Below are the code and all the weights of a small trained network. Each question names an input and a class and asks about switching units off, where a switched-off unit gives its printed mean instead of its output.

import numpy as np


def w(rows, s, z=0):
    codes = np.array(rows[::2]) - 128.0
    scale = np.full(codes.shape[1], s)
    scale[-1] = z or s
    return codes * scale


def norm(h):
    return h / np.sqrt((h * h).mean(-1, keepdims=True) + 1e-5)


def f(y):
    return np.maximum(y, 0)


def log_softmax(a):
    a = a - a.max(-1, keepdims=True)
    return a - np.log(np.exp(a).sum(-1, keepdims=True))


def net(x, mask):
    res = np.array(x, float).reshape(1, 4) / 4 @ E
    u = 0
    for l in range(2):
        y = f(norm(res) @ A[l][:, :-1].T + A[l][:, -1])
        res = res + np.where(mask[u : u + 12], y, B[l][:, -1]) @ B[l][:, :-1]
        u += 12
    return log_softmax(norm(res)[-1] @ U[:, :-1].T + U[:, -1])


A, B = {}, {}
E = w([
[46,3,129,119,94,211,142],'x0',
[209,155,47,242,126,223,191],'x1',
[187,166,87,28,216,162,44],'x2',
[156,118,237,217,197,122,120],'x3',
],0.0053)
A[0] = w([
[54,57,166,172,94,138,181,46],'L0N1',
[113,91,136,196,213,131,147,69],'L0N2',
[140,202,75,233,152,78,80,129],'L0N3',
[136,89,1,118,102,176,168,90],'L0N4',
[121,86,54,58,197,172,95,41],'L0N5',
[171,135,161,97,129,156,143,118],'L0N6',
[159,184,123,108,67,53,95,98],'L0N7',
[89,46,18,127,97,205,225,2],'L0N8',
[11,121,161,56,136,70,79,31],'L0N9',
[135,200,79,183,133,59,127,75],'L0N10',
[44,113,70,53,40,200,165,158],'L0N11',
[90,181,192,147,158,135,174,150],'L0N12',
],0.0083,0.0061)
B[0] = w([
[53,180,129,65,64,171,246,187],'L0N1',
[158,106,230,145,144,174,92,154],'L0N2',
[161,63,198,52,149,135,155,197],'L0N3',
[190,151,99,123,76,183,115,203],'L0N4',
[32,134,115,134,188,213,204,182],'L0N5',
[135,76,90,170,141,140,162,144],'L0N6',
[221,228,114,119,150,89,211,176],'L0N7',
[171,220,48,193,48,70,27,199],'L0N8',
[93,131,84,146,134,32,98,208],'L0N9',
[174,156,107,1,130,147,128,168],'L0N10',
[207,69,180,161,156,135,85,255],'L0N11',
[159,101,187,92,152,111,116,170],'L0N12',
],0.0068,0.0072)
A[1] = w([
[134,82,197,135,167,119,104,90],'L1N1',
[123,162,121,79,173,9,141,116],'L1N2',
[121,176,121,143,88,196,69,93],'L1N3',
[159,196,115,111,163,127,118,144],'L1N4',
[104,79,95,78,120,179,147,200],'L1N5',
[109,179,58,126,136,62,87,170],'L1N6',
[172,92,101,133,112,139,126,178],'L1N7',
[91,97,129,97,27,182,153,101],'L1N8',
[60,117,69,115,224,207,139,4],'L1N9',
[107,119,78,166,68,150,57,58],'L1N10',
[82,127,111,133,158,42,101,59],'L1N11',
[135,154,122,133,195,163,95,119],'L1N12',
],0.012,0.0044)
B[1] = w([
[133,107,94,120,136,191,116,191],'L1N1',
[133,85,124,138,121,42,97,255],'L1N2',
[115,78,116,108,111,75,90,188],'L1N3',
[90,134,136,107,113,138,185,217],'L1N4',
[159,240,109,164,126,130,159,192],'L1N5',
[90,72,176,186,128,168,83,197],'L1N6',
[52,131,78,116,84,163,43,199],'L1N7',
[110,153,129,205,119,98,165,189],'L1N8',
[55,205,96,153,249,81,141,183],'L1N9',
[184,134,105,210,68,161,34,187],'L1N10',
[39,47,116,86,82,125,59,182],'L1N11',
[109,112,164,180,142,120,126,189],'L1N12',
],0.011,0.0079)
U = w([
[200,125,183,34,160,29,165,142],'0',
[106,101,90,108,148,111,165,3],'1',
[57,202,82,148,251,123,100,135],'2',
[176,72,214,124,185,233,131,138],'3',
[61,130,193,182,96,129,238,117],'4',
[164,204,59,53,95,190,170,92],'5',
[45,26,144,93,118,40,61,157],'6',
[119,136,73,189,57,146,57,192],'7',
],0.018,0.0057)

Each question gives the input, the list of numbers given to net, and the class t.
The units are the neurons (one row each of A and B). Each row of codes is followed by its name. A weight is (code - 128) times the scale printed after its matrix; where a second scale follows, it is the last column's (A, B and U).
mask holds one flag per neuron, layer by layer. A switched-off neuron (its flag False) gives its mean, the last column of its row in B, instead of its output. The means were averaged over made-up inputs and are rounded, as every weight is.
A unit's drop is (log p(t) with every unit on - log p(t) with that unit switched off) / (log p(t) with every unit on - log p(t) with every unit switched off).
The circuit of an input: a set's keep is (log p(t) with only the set's units on - log p(t) with every unit switched off) / (log p(t) with every unit on - log p(t) with every unit switched off). Starting from the 12 units with the biggest drops (on a tie, the unit counted first), units are removed one at a time, each time the one whose removal leaves the highest keep (on an exact tie, the one counted first), for as long as the keep stays at least 0.8.
units of the circuit, in order: the units of the circuit, biggest drop first
k most important neurons: the k neurons with the biggest drops, biggest first
k most important neurons of layer l: the k neurons of layer l with the biggest drops, biggest first
drop of u: that unit's drop, to one decimal
input [3,-1,4,-1], class 2: units of the circuit, in order => [L0N5]
input [5,-1,2,6], class 3: units of the circuit, in order => [L0N2; L1N1]
input [6,-2,7,-8], class 2: units of the circuit, in order => [L0N5; L1N9]
input [-5,8,-3,2], class 3: 3 most important neurons of layer 0 => [L0N3; L0N8; L0N1]
input [-8,-6,2,6], class 0: 2 most important neurons => [L0N7; L1N7]
input [0,5,8,-6], class 2: units of the circuit, in order => [L0N5; L1N9]
input [3,-2,-1,-1], class 7: 2 most important neurons => [L1N10; L0N7]
input [2,1,-5,6], class 4: 2 most important neurons => [L0N1; L0N11]
input [5,-7,8,3], class 2: 3 most important neurons of layer 1 => [L1N9; L1N5; L1N3]
input [-4,0,-3,-6], class 5: 2 most important neurons => [L0N9; L0N4]
input [-1,6,-8,4], class 4: 2 most important neurons of layer 0 => [L0N11; L0N1]
input [-5,8,-4,-4], class 5: 2 most important neurons => [L0N3; L0N10]
input [1,1,-7,-1], class 4: 2 most important neurons => [L0N1; L1N8]
input [4,1,4,0], class 2: units of the circuit, in order => [L0N5]
input [-1,6,8,-8], class 2: units of the circuit, in order => [L0N5; L1N9]
input [-4,-1,6,-3], class 2: 2 most important neurons => [L0N5; L0N8]
input [1,3,-1,3], class 3: drop of L0N2 => 0.2
input [-6,4,-8,-8], class 5: drop of L1N11 => 0.1
input [8,-5,6,-3], class 2: drop of L0N5 => 0.4
input [-7,4,3,-6], class 5: drop of L1N5 => 0.0
input [5,-5,-8,2], class 4: units of the circuit, in order => [L0N1]
input [-3,2,5,-3], class 2: 2 most important neurons of layer 1 => [L1N9; L1N12]
